Here are made-up elements, facts about them, and rows of numbers that follow some of those facts. Name the element behind each unnamed row.

Some elements and their rows:
gebam: [  2   5   8  -5   7   4   8  -4 -14   0 -22 -10  -9  -6  -7  -5  12   5
 -10 -14  20   1 -17  12  -6 -10  15   3   3  23  10 -19   6  18  -9  -2
   0  22   3  -3 -10  -5  -6   8  -7]
bufek: [ -5   7   9  -9  13   1  11 -11 -22   6 -18  -5  -7   2  -5 -12   2  -5
  -8 -13  30   0  -4   8  -8  -4   9  11  -3  13   0 -21   3   6 -10   0
   1  13  -4   4  -7  -1   1  16 -10]
tritri: [  3   6   7   2   3   6   8  -6  -9   5 -18 -16  -8  -3 -11  -6   7  10
   4 -26  16   3 -13  14  -8 -10  13   3   0   2  14 -24  -1  18   0  -4
   0  19   0 -11  -8  -3  -4   7  -2]
daskan: [-24   4 -19  -5 -11  -6  -1 -15   3 -11 -10   9  -1  -4 -10  -5  -8   3
 -31  -8 -22   6  -8  -4  -7  -9  -1   2   2   5  -5   8   2   8  -6 -13
  -8  17  17  -4  -6 -11   6 -12  -2]
trala: [  0  -2  -6  -4 -26 -12  -6   6   5  -2  -4   7   0  -1   7   0   4   1
   0   9  -3   1 -14   1  -5   5  -9  -3  -3  11 -10  -1  -2   1  -6   2
   3  -9  14   2  -4  -2  -4  -5 -14]
rikle: [-28  12 -24 -10 -24 -10  24  14   0   7  17  21  -9   8  -4  -9  -4  -4
 -42   9   8 -12  -5  11  -4   3 -13  11   3 -13   4  13 -16 -11  -9 -20
  -4  13  12   2  -7 -10  -8  -8  -1]
replas: [  1  16  -9 -10 -30 -15  -9  -1  -2   1  46  19   9  21   8 -10  -6  -4
   6  -2   2   2   3  -2 -15   6 -11   2 -18 -23  13  -9  -6  -2 -19  -6
 -17 -35   1  10  -8  -4  20   7 -27]
famipi: [ 13 -19   1   5  29  10 -14 -15   2 -16  -6 -19  12  -1   7  20   5  -4
  23  -7 -23   6  14 -12   9   1   2 -14   5   6   1   7  11  -6   9   3
   6 -16 -14  -6   0   8  13  -8  -1]
guku: [  1  -1   1   0  -5   5  -6   4   6  -3  -4   1   2  -6   8  13   0   0
   5   5 -23   7   4  -8   8  -5  -4  -8   9  -2 -11   8   4   2   6   2
   3  -4  -2 -11  10   6  -6   1   7]
modru: [ 19   4   7  14  -6  -7 -19   2   9   7  31  13  12  18  20  -6  -6   5
  36   0 -12   3  19  -8   6  17 -15 -13 -18 -27   4  -8   2  -1   6   7
  -3 -30  -8   5   0  13   8   3   6]
bupa: [  7   3   3  -2 -16  -4 -10  16   7   5  -4  17   1   1  10   3   5  -1
   2  25 -14  -5  -9  -8   0   1 -12 -12   2   5 -14  10  -1   3  -3   0
   2  -4  14  -2  14  -2 -10  -2   6]
gruvam: [-12  -6  -3   8  15  -6 -11  -3   0  -5 -23  16  -1  -2   3  15  -3  -1
 -16  -8 -20   4  -5 -10  13 -12  -5 -12   5   6  -4  17   7 -11   3   0
   7   6   0  -3   6  -5  -2 -11   0]
nitrum: [  8 -12   4   8  12  12 -15  -5   4  -9  -9 -10   2  -4  10  25   0   5
  27  -7 -27   5  13 -12  14  -2  -1 -15   7  -4  -6   8   8  -2  17   5
  11  -1 -14 -14   6  13   2   1  17]
lefliges: [ 16   0 -11  16  15  -8   4  -2  14   0  28  -3  33  17   5 -18 -12 -12
  35   7  13   2   8   6  -4  11 -22  -8 -21  -9   7   7  16  -3  13  12
 -14 -23   5   7  -8   6  -2   6 -10]
skodreflar: [  7  -2   1   6   1  -2  -1  10   7   3  -8  10   0   4   4  14   4   1
  -2   9 -16  -1  -7   2   4  -1 -14 -15   4   5  -4  10   0  -7  -3  -7
  10   1   5   0   5   0  -5  -3   4]
flubak: [ 25  -9   6  11  19  19 -14  -1   5   0  -6 -15  11  -3  11  18  12   5
  19  13 -25  -2   4 -17   5  -2   6 -24   3   7 -15   4  17  14  -4   6
  10  -1   5  -7  12   7   3   2   6]
gugrife: [-25  12 -19 -19 -37 -10  18   5   6   7  10  11 -10   5   4 -18  -1  -2
 -46  11  10 -11  -7  11  -9   9   1  16  -2  -5   2   1 -20   2 -14 -11
  -3  13  27  -1 -14 -16   0 -11  -4]
plupu: [  4 -11 -10  -2 -13  -8  -7   0   1 -10 -13  -2  -2 -11   8  13  12   4
   0   1  -3   3 -12  -2   4   3  -1 -11   4  16   1  -2   4   4   4   2
   7  -4   7  -5  -6  -5  -5  -6 -15]
klugraskur: [-15   6  13  -2   4  -5  16  14 -11  12  -2  21 -10   3  -6  -2  -5  -6
 -21 -11  23  -5  -4  10  11  -8   0  13   5  -4   7   4 -12  -7   0  -2
  -1  11  -6   9   2  -5 -11   6   3]
gruson: [  4  -5  -8  -1   1   0  -6  -9   1 -12   2  -7   5  -4   7   9  -2  -7
   2   3 -10   3   4  -7   2   2  -3   0   2   1  -1   4   6  -5   5   1
  -1  -9   0   0   0   5   9  -7  -8]

Facts:
θ: is directly part of; α: refers to; χ: uses
θ trala <- dronan,pofu
θ pofu <- famipi,zosaski
θ mopluk <- nefli,gugrife,nitrum
θ dofa <- brego,brisa,fatril,truskim,plasom,fligalor,trakes
θ kasur <- skegin,zudis,guku,broti,nozo,mopluk
θ flubak <- sopleto,drazo,plaze,busin,stude
θ nozo <- dunem
θ gebam <- vimon
θ pelis <- vobrer,dorem,kugar,trugi,pivefles,trason
θ sosu <- broklis,ratifir,goraskal,lefliges,fuvoski,tivuk
θ graflal <- peruk,pelis,gebam,kitil,plupu,gistim,dristetom,muso
θ skisko <- daskan,gruvam,grekli,flufero,patro,klisom
θ drazo <- domor,seplur
θ klokis <- triflur,skipli,skisor,skisko,rebrun
θ traklir <- broska,klatis,lizofal
θ plaze <- gregum,dugran,dravon,kitru
θ zudis <- stuze,roziplor,voneklem,klugraskur,nusu
θ klatem <- gupum,replas,vadu,dokil,tradro
θ skipli <- tudro,dagre,gasto,tagrim,lusuk,daska
θ bupa <- skodreflar,nepla,plidi,mastul,traklir
θ poplun <- luba,drekol
θ rifla <- fitrir,sosu,zastotuk,klatem,sigras
θ flistas <- pidum,skesa,stena
θ tritri <- gruson,dama
θ drudrus <- trifan,drorar,tritri,triskon,poplun
θ brisa <- kaber,kuve
θ skesa <- bristaba,bufek
θ sopleto <- giflen,grufom,tustan
θ fitrir <- vodefler,dagruflun,brefli,modru
θ skodreflar <- volos,lapluvo,grote,zapir
θ peruk <- stiflodok,traga,taflistal
θ plidi <- tilol
θ plupu <- skobro
θ dronan <- rikle,kistifur,bedrom
θ brego <- flenam
nefli α: tudro,mopluk,zudis,fitrir,rebrun,brisa
dunem α: bupa,fuvoski
broklis α: modru,drekol
daskan α: mopluk,klatem,brefli
gregum α: lapluvo,fligalor,grote,guku,klisom,dagruflun,zapir
ratifir α: drudrus,sopleto,skisko,tagrim
gebam α: flubak,drorar,fatril
pidum α: rikle,zudis,broska,triflur,klugraskur,patro,busin
truskim α: tustan
bristaba α: zudis,daska
grekli α: pofu,flistas,pelis,modru,tradro,tagrim,drekol
klatis α: skobro,daska
flufero α: nozo,vimon,plaze,klokis,skegin,dronan
graflal α: lapluvo,drorar,daska,stuze
stiflodok α: zosaski,pofu
tritri α: kuve,klokis,tivuk,klatem
tilol α: pofu,dristetom,nitrum,dronan
grufom α: trugi,gistim,domor,drudrus
lusuk α: stena,sigras,bupa,fuvoski
vadu α: domor,drorar,sigras,kasur,kugar
bufek α: kasur,broti,peruk
taflistal α: voneklem,tudro,fligalor,skodreflar,gruvam,broska,dorem
skesa α: voneklem,domor,fuvoski
dokil α: gistim,tudro,dristetom,dagre,bupa,klugraskur,stude
mastul α: pofu,vimon,domor,tudro,guku
flenam α: sopleto,plasom
kitru α: nozo,gasto,plaze,stuze
traklir α: flubak,drudrus,vodefler,gasto,stena,klatem,kasur,klisom,trifan
rifla χ dravon,kuve,skegin,dorem
brego χ kuve
dunem χ brego
vimon χ lefliges
vobrer χ famipi
drazo χ kuve
daskan χ gruson,sosu
broska χ skegin
gregum χ drazo
brisa χ zosaski,dravon
drudrus χ plasom
gupum χ drorar,roziplor
replas χ pofu
dugran χ taflistal
skodreflar χ trugi
dagre χ kuve
luba χ kuve
fitrir χ muso
pidum χ muso
gasto χ pelis,broska
nepla χ roziplor,plasom
lefliges χ lapluvo,zapir
dorem χ kuve
gruson χ vobrer,flubak,lefliges,dagre,skisko
truskim χ plasom
roziplor χ trugi,dagre,broska
flistas χ zapir
skipli χ dagre
zosaski χ trugi,kuve
skisor χ flufero
gruvam χ flubak,giflen
kitil χ giflen
giflen χ zosaski
plaze χ kuve
grekli χ vodefler,grufom,dorem
kugar χ kistifur
sosu χ seplur
fligalor χ kuve,pelis,lusuk
vodefler χ mastul
klatis χ nozo,triskon
guku χ modru,kitru
plupu χ kuve
flufero χ zastotuk
volos χ skipli,guku,lusuk
graflal χ brego
rebrun χ plupu
trugi χ kuve
voneklem χ dama
tilol χ dorem
trakes χ gruson,giflen
pofu χ zosaski,plasom
zastotuk χ seplur
dagruflun χ pidum,dagre
patro χ pofu,kuve
klugraskur χ trifan
modru χ kitru
gugrife χ drudrus
triskon χ kuve
tivuk χ lapluvo
trala χ gasto,luba
bupa χ flubak
nozo χ lapluvo,kuve,patro
skobro χ fitrir
taflistal χ rebrun
skesa χ zastotuk,plasom
rikle χ drudrus
mopluk χ vobrer,dagre,dokil
dama χ vobrer,gruvam,kitru,dronan
kistifur χ kuve,seplur
grote χ rifla
plidi χ kuve,kitru
mastul χ skodreflar,giflen,plasom
stude χ brego,gruson,lusuk,nitrum
dravon χ trugi,kuve,plasom
tradro χ zosaski,trugi
stena χ kuve,bristaba
bedrom χ muso
zapir χ zosaski
trason χ trugi
kitru χ kuve
traklir χ tradro,dugran

Which element is each row?
No name comes twice in this set of rows, the named rows included.
[ -4   3 -10   2 -26  -9  -4  17   9   4   3  17   3   0   2   6   4   2
  -7   8  -8  -2 -13   3  -1  -6 -16  -6   4  -5  -4  11 -11  -4  -2  -6
   0   2  16  -1   2  -8 -13  -4  -4] | brisa
[ -1  12  -5  -4 -10   4   3   9   6  14   5  11  -7   9  11  -7   3  12
 -24  19  -8 -13   3  -3  -2  10   2  -6  -3  -7  -8   1  -3  16 -11  -5
  -1  16  19   3  -2  -8  -8   0  15] | drudrus
[  2  -9 -22   9  34  22   2 -17   6 -10  10 -24   2  13   5   9   3   9
 -11   8 -29  -6  24  -4  -2   8   8 -16   0  -8   9  14   7  -4  -2 -18
  10   5  -1  -7 -11   1  22 -17  18] | seplur
[ -2   5  -3  -7 -39 -20 -11   9   9  -6   2  14 -11  -2  14  -4   2   9
  -5   7  -9  -2  -5   1   2  17 -11  -3   0  -5  -6  -4 -10   3   8   4
   3   0  13  -3   0   1  -9  -7   4] | flistas
[-27   6  -8 -11 -20 -28 -12 -18   0 -21 -21  18 -11  -6   9 -15  -5   4
 -26 -19 -15  12  -3   4   1   8  -5   4  -3  14   1 -16  -3   2   2  -8
  -3  24   6 -10 -13  -9  -6 -15   4] | grekli
[ 11  24  15 -11  14   1  -2 -10 -28   6  21   8   3  21  -1 -21  -3   0
  14 -29  23   2   4   3 -23  -7   3   5 -20  -6  17 -38   7  16 -27  -6
 -18 -14 -20  18 -13   2  20  28 -18] | vadu
[-17   3  -5 -13 -34  -7  -1   9   7  -7  -5  14  -8 -15   4   5  -6   1
  -1   6 -14   3  -7  -6   6   0  -3  -4  17  -5  -3  14 -11  12   5   5
  -8   9   7 -19   3   0 -11   5   3] | vimon
[ 19 -12   5  17  15  14 -19  -2   7  -9  -7 -17   7  -7   5  28   8  19
  34  -3 -34   6   8  -9  14  -1   0 -27   8 -12  -1   6   8   6  17   4
   4  -5  -7 -16   6  13  -3   1  21] | dronan
[-15   3 -14 -16 -22 -12   3  -1   1  -8  -2   8   0  -7   1  -4  -5 -12
  -5  -2  -1   5 -11   4 -11  -6 -10   5   2  10  -5  -3  -1   1  -4  -9
  -4   3   8  -9  -8  -1   1   0 -19] | klatis
[  6   7 -18   8 -18  -8   8   2  18  10  24   9  26   6   2 -25 -17  -5
  29  12  15   1  -2  10  -6   6 -23  -7 -17 -22  -2  13   5  13  18  14
 -25 -18  17   7  -1   3 -11  16 -16] | tivuk
[-16   9 -12 -15 -28 -17  -5  -4   0 -16  -5   9 -10 -11   1  -9  -4   3
   1 -10 -13  11   5   7  -6  -3 -13   8   5   6  -1 -13 -13   4   4  -5
  -8  16  -2 -12 -10   6  -7   3   4] | tilol
[ 14 -12   7  12  23   6 -29  -8   3 -11 -24  -5   3   3  11  15  10  12
   0   5 -33   2   3 -17  12   3   7 -22   4  11  -3   6  17   2   9   6
  12   5   1   2   5   0   4 -13  14] | skisko
[  4  -2  -6   5 -21  -2  -9  14  11   2   0   6   3  -7  -5   8   3   4
   5  17 -11   0 -14  -1   4  -4  -8 -13   2  -5  -9  13  -6  -3  -3   2
   1  -5  15  -1   9  -6  -9  -6   0] | mopluk
[-25  13 -54   2  21  34  32 -17  13  -8  31 -20 -17  31 -10 -10   2  25
 -78  46 -42 -21  31   2 -19  18  14  -1   1 -24  18  28  -9  -3 -23 -44
   5  36  26  -2 -26 -22  27 -40  39] | skisor
[-19  12 -12 -24 -25 -16  -2  -8  -9  -9  -4   9  -1 -11   2 -10  -7 -10
  -2  -6   0   8  -8   5 -16 -11 -18   8   1  19 -11 -11  -1  11  -7 -10
 -10  12   7 -10  -7  -1   0   5 -15] | gregum

The same elements again, as new rows of numbers:
Named rows:
nozo: [-25  31  20 -33 -19  14  31   4   7  46  11 -17  16]
patro: [-43  59  31 -35  18  46 -17  14  -3  60 -48   7 -14]
skisko: [-17 -14  -8   2   4  65  24  26  46 -32 -68  -1  12]
traklir: [ -8 -34  -3  46  -7  16  32   9 -25   4   3 -67  15]
stena: [-13  42  28 -14  10  -2 -18  -2 -24  38   7 -14  -1]
gasto: [-36  -1  19   0   2  18  -4 -10  -4   4 -35  -2 -17]
bristaba: [-22 -30 -16  31   2   5  23  -5  57  13 -25  10 -21]
famipi: [  3  -4  -6  11  -9   2  -1  -4  17 -31  -7  19   7]
fligalor: [-16  34  21 -21   8  -9 -10   5 -13  29   7  10   1]
taflistal: [ 25   1   6 -17 -12 -31   7  -1 -16  38  27 -32 -23]
fitrir: [ -2 -50  -1  -9  -9 -53 -10  23   4  -2  26   1 -13]
skobro: [  7 -23 -16 -27  12 -31 -15 -33  -4 -14   8  17 -31]
muso: [ 23 -18  -5 -10 -14 -14  -7  -9   8 -36   0  15 -12]
tivuk: [-13 -26  13   7 -12 -59 -31  23 -16  11  21   8 -22]
tritri: [ -8 -13  -6  26 -45  30  51  47  16  -7 -21 -38  20]
stude: [  6  14   3   3   3 -37 -17 -28 -23 -13  22  21  12]
dronan: [  9 -16 -17  -4 -21  14  28  29  28 -39 -20  14  26]
brisa: [  9  -1  -2  -1  -4 -22   1  26 -21  -4  -4  -1  16]
sigras: [ 11 -39 -17  16   0  -6  -6  23  18 -34   3 -10   3]
zastotuk: [ -1 -21 -10 -10   5 -27 -23 -20 -11   4  25  13 -17]

Which element is each row?
No name comes twice in this set of rows, the named rows included.
[ 37   7 -38 -26  10  51   8   9 -19 -12 -15  12  44] | pofu
[-33  44  15 -20   1  12  -3  23 -31  17 -17   9  35] | plaze
[-54  75  60 -37  21  28 -17  23  -4  76 -34   0 -16] | dagre
[-20  -4   6 -25   3  -6 -13  32  -8  22   7  -1  -5] | rifla
[ -4 -20   1  17 -22 -31 -25  37   7 -14   3  22 -10] | brefli
[ -3  21  12  16 -40   8  51  11  47  51  21 -19  -4] | nefli
[ -2 -34  19  15   5 -72 -39  14 -19   8  34   9 -28] | lefliges
[ -1   2  -5  13 -10   9  19 -16  24 -19  16   0   6] | broti
[ 33 -31 -28 -34  -8  20  12  17  22 -61 -23   5   5] | pelis
[ 40   4 -16  -7  -1 -25   7 -13  -7   5  36 -30  16] | bupa
[ -6  56  41 -42   8 -12 -46  50 -63  48 -11 -12 -18] | trugi
[ 37  39  12  13   7 -15  26 -32   4  79  70 -86 -10] | dunem
[ 30   3 -16  37  12   2  -9 -21  -5 -49  11   9  23] | domor

